Below is a small trained network, with its code and all its weights. Each question gives an input and a target symbol and asks what happens when units are switched off, that is, made to give their printed mean instead of their output.

import numpy as np


def w(rows, s, z=0):
    codes = np.array(rows[::2]) - 128.0
    scale = np.full(codes.shape[1], s)
    scale[-1] = z or s
    return codes * scale


def norm(h):
    return h / np.sqrt((h * h).mean(-1, keepdims=True) + 1e-5)


def f(y):
    return np.maximum(y, 0)


def softmax(a):
    e = np.exp(a - a.max(-1, keepdims=True))
    return e / e.sum(-1, keepdims=True)


def log_softmax(a):
    a = a - a.max(-1, keepdims=True)
    return a - np.log(np.exp(a).sum(-1, keepdims=True))


def net(x, mask):
    ids = ['ΓΘαδεζτ'.index(c) for c in x.split()]
    T = len(ids)
    res = E[ids] + P[:T]
    u = 0
    for l in range(3):
        r = norm(res)
        for j in range(2):
            rows = slice(2 * j, 2 * j + 2)
            q, k, v = (r @ M[l][rows].T for M in (Q, K, V))
            z = softmax(np.where(np.tri(T) > 0, q @ k.T / 2**0.5, -1e9)) @ v
            o = O[l][rows]
            res = res + np.where(mask[u + j], z, o[:, -1]) @ o[:, :-1]
        u += 2
        y = f(norm(res) @ A[l][:, :-1].T + A[l][:, -1])
        res = res + np.where(mask[u : u + 4], y, B[l][:, -1]) @ B[l][:, :-1]
        u += 4
    return log_softmax(norm(res)[-1] @ U[:, :-1].T + U[:, -1])


Q, K, V, O, A, B = {}, {}, {}, {}, {}, {}
E = w([
[136,123,168,136,149,60,4,132,183],'Γ',
[92,236,133,156,186,162,151,170,175],'Θ',
[101,181,164,96,145,152,153,174,72],'α',
[101,128,164,119,158,147,26,168,58],'δ',
[58,161,54,125,173,140,75,101,116],'ε',
[120,63,117,145,190,166,104,134,188],'ζ',
[77,127,106,216,117,88,133,149,110],'τ',
],0.021)
P = w([
[147,117,184,54,2,133,80,195,113],'0',
[144,128,74,149,150,95,115,148,98],'1',
[150,124,99,177,161,114,129,141,94],'2',
[149,142,129,202,128,157,112,128,109],'3',
[157,128,143,218,124,143,123,117,117],'4',
[113,140,127,193,153,131,117,140,129],'5',
],0.0088)
Q[0] = w([
[77,70,62,77,129,144,102,74,120],'L0H1',
[74,160,162,129,151,191,100,116,131],'L0H1',
[195,35,134,195,57,57,152,105,193],'L0H2',
[74,254,143,164,149,190,111,92,59],'L0H2',
],0.0085)
K[0] = w([
[171,136,133,217,176,145,154,148,132],'L0H1',
[122,82,123,172,93,96,80,126,162],'L0H1',
[24,147,129,1,137,168,140,150,67],'L0H2',
[123,56,200,216,107,153,106,95,141],'L0H2',
],0.0099)
V[0] = w([
[60,83,167,129,193,198,179,228,210],'L0H1',
[130,195,55,108,229,170,56,111,129],'L0H1',
[83,140,16,255,36,154,178,226,99],'L0H2',
[154,254,159,115,34,10,91,25,116],'L0H2',
],0.0053)
O[0] = w([
[234,135,125,186,128,253,125,1,129,183],'L0H1',
[66,167,10,64,132,194,76,80,152,255],'L0H1',
[62,139,107,189,126,154,225,97,84,173],'L0H2',
[110,238,196,175,41,128,36,64,75,64],'L0H2',
],0.0071,0.0057)
A[0] = w([
[157,48,174,107,130,21,44,135,63,24],'L0N1',
[158,142,107,172,145,55,101,157,163,20],'L0N2',
[140,62,155,24,21,123,154,138,174,79],'L0N3',
[183,92,142,53,206,146,84,116,1,3],'L0N4',
],0.0048,0.00076)
B[0] = w([
[88,149,176,187,179,175,82,112,171,226],'L0N1',
[95,177,141,165,120,77,139,116,114,194],'L0N2',
[208,158,92,137,61,59,65,82,108,149],'L0N3',
[96,74,74,75,173,112,168,254,152,248],'L0N4',
],0.0093,0.0017)
Q[1] = w([
[241,56,146,116,112,33,119,138,177],'L1H1',
[154,127,109,137,57,117,113,91,69],'L1H1',
[94,122,140,135,205,86,225,116,164],'L1H2',
[133,162,48,132,254,166,80,147,147],'L1H2',
],0.0074)
K[1] = w([
[102,176,80,29,186,200,136,98,96],'L1H1',
[130,119,150,117,198,177,178,175,153],'L1H1',
[147,147,139,169,149,253,144,119,153],'L1H2',
[244,39,168,157,84,69,144,165,227],'L1H2',
],0.0073)
V[1] = w([
[158,129,103,196,76,106,107,139,69],'L1H1',
[102,195,164,77,88,146,150,102,67],'L1H1',
[143,63,108,79,39,152,119,79,63],'L1H2',
[50,159,153,255,119,156,63,49,167],'L1H2',
],0.0071)
O[1] = w([
[74,93,21,135,156,117,188,193,133,137],'L1H1',
[115,200,142,125,69,179,196,23,192,86],'L1H1',
[84,64,159,109,90,97,140,145,115,54],'L1H2',
[182,104,1,111,113,46,180,206,133,255],'L1H2',
],0.0079,0.0048)
A[1] = w([
[166,227,67,137,177,222,132,157,3,93],'L1N1',
[167,41,180,148,104,166,153,130,147,3],'L1N2',
[155,154,164,46,108,219,73,106,97,80],'L1N3',
[33,126,161,223,174,97,85,196,148,143],'L1N4',
],0.0054,0.0024)
B[1] = w([
[77,98,206,138,169,10,168,202,210,255],'L1N1',
[90,150,211,108,170,95,94,122,133,136],'L1N2',
[155,29,106,156,232,99,176,114,79,155],'L1N3',
[221,147,84,250,155,180,182,99,2,221],'L1N4',
],0.0058,0.006)
Q[2] = w([
[169,104,117,128,143,195,99,97,212],'L2H1',
[117,163,67,181,193,165,91,146,164],'L2H1',
[113,142,82,254,175,93,129,152,117],'L2H2',
[135,142,80,138,217,117,107,178,171],'L2H2',
],0.0083)
K[2] = w([
[111,58,145,99,130,64,112,130,105],'L2H1',
[195,158,203,103,2,140,128,105,107],'L2H1',
[128,139,165,75,44,117,124,106,126],'L2H2',
[104,154,153,53,18,171,81,168,54],'L2H2',
],0.0092)
V[2] = w([
[111,138,117,180,175,136,145,133,2],'L2H1',
[161,159,172,100,103,195,144,88,134],'L2H1',
[162,157,68,182,166,116,157,206,80],'L2H2',
[161,168,224,163,95,85,54,121,113],'L2H2',
],0.0077)
O[2] = w([
[117,96,115,118,151,10,127,83,92,137],'L2H1',
[160,45,105,158,128,93,146,142,90,5],'L2H1',
[133,81,200,118,124,129,119,108,190,182],'L2H2',
[177,193,110,149,97,127,140,206,137,31],'L2H2',
],0.013,0.0014)
A[2] = w([
[115,128,69,120,185,89,146,165,208,108],'L2N1',
[189,144,76,146,67,168,125,181,84,110],'L2N2',
[150,111,108,83,113,136,232,253,122,140],'L2N3',
[99,160,222,1,149,172,245,195,43,8],'L2N4',
],0.0072,0.0017)
B[2] = w([
[148,117,142,121,85,137,63,136,121,254],'L2N1',
[90,96,203,12,109,133,254,112,158,172],'L2N2',
[86,89,151,176,117,128,55,75,166,191],'L2N3',
[131,86,98,129,102,24,115,49,177,162],'L2N4',
],0.009,0.0069)
U = w([
[203,198,87,172,139,49,26,117,165,2],'Γ',
[167,243,120,123,166,158,206,130,204,203],'Θ',
[114,116,154,109,133,58,164,58,208,129],'α',
[117,128,175,135,193,172,105,150,67,145],'δ',
[63,170,19,106,129,164,89,68,151,105],'ε',
[179,43,58,140,136,185,140,116,254,95],'ζ',
[121,128,63,212,90,114,203,115,87,224],'τ',
],0.0059,0.0023)

Each question gives the input, a string of symbols that net reads in full, and the target symbol t.
The units are the heads (2 rows each of Q, K, V and O) and the neurons (one row each of A and B). Each row of codes is followed by its name. A weight is (code - 128) times the scale printed after its matrix; where a second scale follows, it is the last column's (O, A, B and U).
mask holds one flag per unit, layer by layer, with each layer's heads first. A switched-off unit (its flag False) gives its mean, the last column of its rows in O or B, instead of its output. The means were averaged over made-up inputs and are rounded, as every weight is.
A unit's drop is (log p(t) with every unit on - log p(t) with that unit switched off) / (log p(t) with every unit on - log p(t) with every unit switched off).
The circuit of an input: a set's keep is (log p(t) with only the set's units on - log p(t) with every unit switched off) / (log p(t) with every unit on - log p(t) with every unit switched off). Starting from the 12 units with the biggest drops (on a tie, the unit counted first), units are removed one at a time, each time the one whose removal leaves the highest keep (on an exact tie, the one counted first), for as long as the keep stays at least 0.8.
circuit, biggest first: the units of the circuit, biggest drop first
unit that matters most: the unit with the biggest drop
top k neurons: the k neurons with the biggest drops, biggest first
heads that matter: for each layer, one digit per head in row order, 1 if its drop is at least 0.15 and else 0, layers parted by /
drop of u: that unit's drop, to one decimal
input Γ ε Γ, target Θ: heads that matter -> 01 / 00 / 11
input δ α ε τ α Θ, target τ: unit that matters most -> L0H2
input ζ τ Γ ζ δ ε, target δ: heads that matter -> 01 / 11 / 00
input Θ Θ ζ τ, target ζ: circuit, biggest first -> L0H1; L2H2
input Θ τ ε, target τ: circuit, biggest first -> L0H2; L0H1
input Γ ζ ε τ α ε, target Θ: circuit, biggest first -> L2H2; L2H1
input τ δ τ ζ τ Θ, target α: circuit, biggest first -> L2H2; L2H1
input ε ε τ, target ε: circuit, biggest first -> L0H1; L2H1
input ζ Θ α ζ α ε, target ζ: heads that matter -> 11 / 00 / 00
input ε ζ δ, target ζ: heads that matter -> 01 / 00 / 00
input ε δ Γ α, target Γ: heads that matter -> 01 / 00 / 00
input Θ δ α Θ α, target α: heads that matter -> 00 / 00 / 00
input α τ ζ δ Θ ζ, target τ: heads that matter -> 00 / 11 / 11
input ζ Γ ε, target Γ: unit that matters most -> L1H1
input α τ ε α, target τ: heads that matter -> 01 / 11 / 00
input Θ ε α, target α: top 2 neurons -> L2N4; L1N1
input Θ τ ε δ τ, target ζ: drop of L2N3 -> 0.1
input ε Θ Θ ζ Θ, target ζ: drop of L0N3 -> 0.0
input Θ Θ ζ ε ε, target ζ: drop of L2H1 -> 0.1
input δ ε Θ τ δ, target τ: circuit, biggest first -> L0H2
input ζ ε ε ε ζ ζ, target δ: circuit, biggest first -> L0H2; L1H2; L1H1
